Below is a small trained network, with its code and all its weights. Each question gives an input and a class and asks what happens when units are switched off, that is, made to give their printed mean instead of their output.

import numpy as np


def w(rows, s, z=0):
    codes = np.array(rows[::2]) - 128.0
    scale = np.full(codes.shape[1], s)
    scale[-1] = z or s
    return codes * scale


def f(y):
    return y / 2 * (1 + np.tanh(0.7978845608 * (y + 0.044715 * y**3)))


def log_softmax(a):
    a = a - a.max(-1, keepdims=True)
    return a - np.log(np.exp(a).sum(-1, keepdims=True))


def net(x, mask):
    res = np.array(x, float).reshape(1, 4) / 4 @ E
    y = f(res @ A[0][:, :-1].T + A[0][:, -1])
    res = res + np.where(mask, y, B[0][:, -1]) @ B[0][:, :-1]
    return log_softmax(res[-1] @ U[:, :-1].T + U[:, -1])


A, B = {}, {}
E = w([
[118,157,145,219,75,132,146,26,161],'x0',
[68,149,79,94,185,147,99,8,106],'x1',
[115,134,116,115,115,149,115,131,154],'x2',
[132,107,146,133,128,83,115,116,120],'x3',
],0.012)
A[0] = w([
[130,173,168,159,129,132,129,102,154,48],'N1',
[112,152,86,118,186,114,95,82,122,177],'N2',
[97,146,91,70,237,146,111,3,101,168],'N3',
[181,115,167,190,33,124,144,247,154,180],'N4',
[142,175,145,228,69,135,133,34,158,6],'N5',
[129,115,129,37,205,125,101,183,111,38],'N6',
[132,125,112,148,167,127,159,142,131,134],'N7',
[91,110,115,143,120,134,136,147,123,37],'N8',
[101,108,120,88,170,108,127,168,118,37],'N9',
[153,99,145,150,109,156,144,88,141,79],'N10',
[121,128,132,117,144,128,139,106,127,168],'N11',
[126,133,124,140,114,116,146,156,119,174],'N12',
[130,121,106,177,99,137,134,101,130,28],'N13',
[151,123,122,153,91,138,112,104,104,103],'N14',
[175,96,113,35,189,127,119,157,128,42],'N15',
],0.014,0.0012)
B[0] = w([
[134,122,74,144,133,68,88,154,44,161],'N1',
[168,80,161,141,142,192,118,163,189,186],'N2',
[196,15,255,90,135,149,131,137,234,254],'N3',
[172,24,222,73,168,188,118,94,233,240],'N4',
[69,221,39,140,99,80,139,154,13,243],'N5',
[77,209,50,181,113,82,128,105,47,202],'N6',
[113,155,150,139,87,139,120,122,159,130],'N7',
[131,129,167,123,155,95,133,114,93,126],'N8',
[57,209,84,160,130,174,127,104,103,166],'N9',
[91,160,98,132,167,140,129,113,104,156],'N10',
[143,139,133,98,124,166,147,133,163,141],'N11',
[128,122,135,114,116,158,89,115,181,142],'N12',
[114,187,72,148,156,85,106,166,128,162],'N13',
[121,130,104,120,105,177,147,100,92,146],'N14',
[123,192,60,166,79,50,156,131,40,190],'N15',
],0.0091,0.02)
U = w([
[192,6,181,75,168,132,117,100,202,254],'0',
[68,255,2,135,110,53,130,105,18,2],'1',
],0.0094,0.00088)

Each question gives the input, the list of numbers given to net, and the class t.
The units are the neurons (one row each of A and B). Each row of codes is followed by its name. A weight is (code - 128) times the scale printed after its matrix; where a second scale follows, it is the last column's (A, B and U).
mask holds one flag per neuron, in row order. A switched-off neuron (its flag False) gives its mean, the last column of its row in B, instead of its output. The means were averaged over made-up inputs and are rounded, as every weight is.
A unit's drop is (log p(t) with every unit on - log p(t) with that unit switched off) / (log p(t) with every unit on - log p(t) with every unit switched off).
top k neurons: the k neurons with the biggest drops, biggest first
drop of u: that unit's drop, to one decimal
input [4,6,6,-5], class 0: top neuron	[N3]
input [8,8,-8,-7], class 0: top 3 neurons	[N3, N2, N6]
input [6,6,8,0], class 0: top 4 neurons	[N3, N6, N2, N15]
input [4,-3,-4,-1], class 1: top 3 neurons	[N3, N5, N2]
input [-2,-1,7,-7], class 1: top 3 neurons	[N3, N4, N2]
input [5,5,-2,-6], class 0: top 3 neurons	[N3, N6, N15]
input [8,-7,1,-7], class 1: top 2 neurons	[N5, N3]
input [8,-5,-8,-2], class 1: drop of N5	3.3
input [-3,8,7,-6], class 0: drop of N3	0.1
input [-4,-2,8,6], class 1: drop of N3	0.8
